Below are the code and all the weights of a small trained network. Each question names an input and a class and asks about switching units off, where a switched-off unit gives its printed mean instead of its output.

import numpy as np


def w(rows, s, z=0):
    codes = np.array(rows[::2]) - 128.0
    scale = np.full(codes.shape[1], s)
    scale[-1] = z or s
    return codes * scale


def f(y):
    return np.maximum(y, 0)


def log_softmax(a):
    a = a - a.max(-1, keepdims=True)
    return a - np.log(np.exp(a).sum(-1, keepdims=True))


def net(x, mask):
    res = np.array(x, float).reshape(1, 5) / 4 @ E
    y = f(res @ A[0][:, :-1].T + A[0][:, -1])
    res = res + np.where(mask, y, B[0][:, -1]) @ B[0][:, :-1]
    return log_softmax(res[-1] @ U[:, :-1].T + U[:, -1])


A, B = {}, {}
E = w([
[153,107,117,114,172,47,56,75,108,89,52],'x0',
[126,9,114,115,172,178,183,206,57,140,65],'x1',
[12,154,161,209,206,175,113,80,99,114,87],'x2',
[149,69,127,245,231,62,180,91,169,137,139],'x3',
[127,72,192,171,27,100,55,95,89,226,106],'x4',
],0.011)
A[0] = w([
[75,164,147,148,112,176,60,83,109,172,169,181],'N0',
[151,121,156,68,77,188,117,209,125,147,103,165],'N1',
[161,188,118,38,53,96,93,173,101,120,161,139],'N2',
[111,215,93,90,176,1,28,93,195,143,126,193],'N3',
[84,201,89,159,146,140,121,115,150,73,158,129],'N4',
[94,73,116,101,129,177,129,203,63,142,30,161],'N5',
[80,131,125,206,125,155,80,164,58,204,179,155],'N6',
[149,127,134,78,138,116,24,62,176,62,134,204],'N7',
[188,87,124,82,112,135,221,177,125,159,209,253],'N8',
[160,112,153,156,178,74,164,40,92,166,78,146],'N9',
[106,86,164,147,172,168,137,145,69,103,41,156],'N10',
[137,79,119,102,171,124,53,194,87,114,107,173],'N11',
[167,85,107,119,129,182,185,135,142,206,127,169],'N12',
[75,231,142,139,117,172,92,56,136,117,157,180],'N13',
[189,109,150,90,110,133,116,98,153,115,101,195],'N14',
[133,172,113,51,69,143,97,174,169,136,146,186],'N15',
[192,113,67,106,123,65,86,90,189,90,137,142],'N16',
[138,149,69,55,167,184,162,85,103,96,41,128],'N17',
[160,229,152,48,82,119,161,174,126,160,203,177],'N18',
[176,93,156,98,147,157,228,161,78,69,135,164],'N19',
[83,194,124,143,124,183,144,86,117,109,189,131],'N20',
[158,66,109,165,174,154,229,161,71,134,131,188],'N21',
[191,51,126,148,133,117,135,192,103,144,26,176],'N22',
[6,126,214,198,83,129,138,54,74,137,97,172],'N23',
[49,74,155,201,224,83,135,93,135,149,132,129],'N24',
[161,174,132,151,197,119,35,152,137,88,151,205],'N25',
[9,216,155,157,129,167,89,141,103,169,171,235],'N26',
[151,82,87,100,139,65,194,145,161,104,185,137],'N27',
[193,82,143,173,182,108,191,93,188,118,172,186],'N28',
[189,162,116,134,170,116,183,150,171,156,135,125],'N29',
[55,156,141,150,162,109,92,86,109,192,104,195],'N30',
[117,238,115,101,111,110,113,131,148,15,148,168],'N31',
[134,120,137,181,86,123,128,123,223,179,120,104],'N32',
],0.0086,0.0038)
B[0] = w([
[97,89,159,128,54,139,108,49,174,180,85,215],'N0',
[195,116,90,54,148,188,25,164,161,178,189,222],'N1',
[225,199,183,74,110,84,44,153,151,219,157,248],'N2',
[136,151,141,170,70,93,201,47,11,158,80,252],'N3',
[165,130,176,145,164,137,143,88,187,35,96,196],'N4',
[61,117,70,109,134,188,44,116,48,96,218,222],'N5',
[72,33,106,128,117,127,104,131,174,167,90,203],'N6',
[103,195,135,120,31,108,176,2,44,170,99,215],'N7',
[165,169,32,57,146,183,167,218,188,168,140,240],'N8',
[128,121,197,154,195,43,130,215,79,120,115,206],'N9',
[68,59,97,131,174,128,79,162,46,61,187,209],'N10',
[103,163,94,101,165,82,77,94,74,105,181,182],'N11',
[123,147,59,114,142,175,125,163,189,89,132,193],'N12',
[161,80,164,139,113,194,178,61,159,116,101,229],'N13',
[143,207,130,82,159,48,115,70,150,185,172,181],'N14',
[236,134,160,95,154,179,100,131,115,219,163,232],'N15',
[156,136,54,129,102,92,222,81,60,194,153,206],'N16',
[140,128,141,106,131,156,97,104,59,71,171,194],'N17',
[196,175,192,62,118,176,95,151,137,165,136,245],'N18',
[98,151,68,128,131,185,125,160,121,140,190,203],'N19',
[98,126,185,80,119,215,122,94,157,78,78,193],'N20',
[66,139,20,180,195,123,124,197,181,77,177,224],'N21',
[79,176,105,101,221,104,90,113,91,50,185,211],'N22',
[45,42,182,134,63,117,73,144,177,176,23,250],'N23',
[115,64,163,215,160,107,157,220,90,122,92,245],'N24',
[195,197,166,139,96,141,194,124,72,126,89,188],'N25',
[76,44,191,124,73,231,67,51,200,85,26,236],'N26',
[106,229,48,149,98,178,217,140,149,163,104,192],'N27',
[133,171,115,210,212,85,245,211,206,105,46,224],'N28',
[135,162,125,160,142,140,236,110,200,100,159,176],'N29',
[115,29,204,127,125,78,140,108,156,148,108,212],'N30',
[164,174,177,126,126,188,144,71,122,85,107,220],'N31',
[138,117,125,170,110,92,168,123,153,150,67,189],'N32',
],0.006,0.014)
U = w([
[153,186,224,106,116,192,150,42,140,34,127,21],'0',
[59,115,29,118,165,146,89,146,54,65,221,254],'1',
[39,21,144,153,59,187,81,127,191,174,89,109],'2',
[47,141,221,98,111,27,79,121,68,123,141,111],'3',
[104,202,38,143,152,134,254,223,226,113,153,17],'4',
[180,186,127,147,73,55,187,36,23,162,125,149],'5',
[157,79,204,206,192,36,160,213,97,109,100,180],'6',
[234,182,141,52,110,149,63,190,152,199,200,211],'7',
],0.0083,0.00082)

Each question gives the input, the list of numbers given to net, and the class t.
The units are the neurons (one row each of A and B). Each row of codes is followed by its name. A weight is (code - 128) times the scale printed after its matrix; where a second scale follows, it is the last column's (A, B and U).
mask holds one flag per neuron, in row order. A switched-off neuron (its flag False) gives its mean, the last column of its row in B, instead of its output. The means were averaged over made-up inputs and are rounded, as every weight is.
A unit's drop is (log p(t) with every unit on - log p(t) with that unit switched off) / (log p(t) with every unit on - log p(t) with every unit switched off).
The circuit of an input: a set's keep is (log p(t) with only the set's units on - log p(t) with every unit switched off) / (log p(t) with every unit on - log p(t) with every unit switched off). Starting from the 12 units with the biggest drops (on a tie, the unit counted first), units are removed one at a time, each time the one whose removal leaves the highest keep (on an exact tie, the one counted first), for as long as the keep stays at least 0.8.
units of the circuit, in order: the units of the circuit, biggest drop first
k most important neurons: the k neurons with the biggest drops, biggest first
drop when u is switched off: that unit's drop, to one decimal
input [-7,-8,-3,-5,-7], class 0: units of the circuit, in order => N31
input [8,-1,-4,-6,7], class 5: 2 most important neurons => N7; N3
input [-1,7,-2,-7,-8], class 1: 3 most important neurons => N5; N21; N17
input [2,8,-8,2,-1], class 4: 3 most important neurons => N8; N27; N28
input [1,-2,6,6,4], class 6: 2 most important neurons => N9; N24
input [8,-1,1,4,7], class 6: 2 most important neurons => N9; N24
input [-1,-8,-4,-4,-7], class 0: 2 most important neurons => N31; N4
input [1,-4,-8,7,2], class 4: 4 most important neurons => N28; N27; N8; N29
input [2,7,-2,-8,-8], class 1: 3 most important neurons => N5; N17; N10
input [3,-6,-1,-5,-3], class 5: 2 most important neurons => N3; N7
input [6,0,4,5,8], class 6: 2 most important neurons => N9; N24
input [4,1,7,-1,-2], class 2: 2 most important neurons => N23; N26
input [-7,6,-3,1,3], class 4: 2 most important neurons => N8; N12
input [0,-3,-1,4,-3], class 4: units of the circuit, in order => N28
input [-3,-7,-4,1,-5], class 0: 4 most important neurons => N31; N4; N20; N18
input [7,-2,-5,6,-7], class 5: 4 most important neurons => N3; N7; N16; N25
input [-8,2,6,5,-2], class 2: 2 most important neurons => N26; N23
input [3,-8,-3,8,-4], class 5: drop when N3 is switched off => 0.2
input [3,2,7,2,-1], class 6: drop when N24 is switched off => 0.3
input [5,0,-3,4,4], class 5: units of the circuit, in order => N16
input [-5,4,2,5,4], class 6: drop when N9 is switched off => 0.3
input [3,-8,-8,8,-4], class 5: drop when N3 is switched off => 1.1
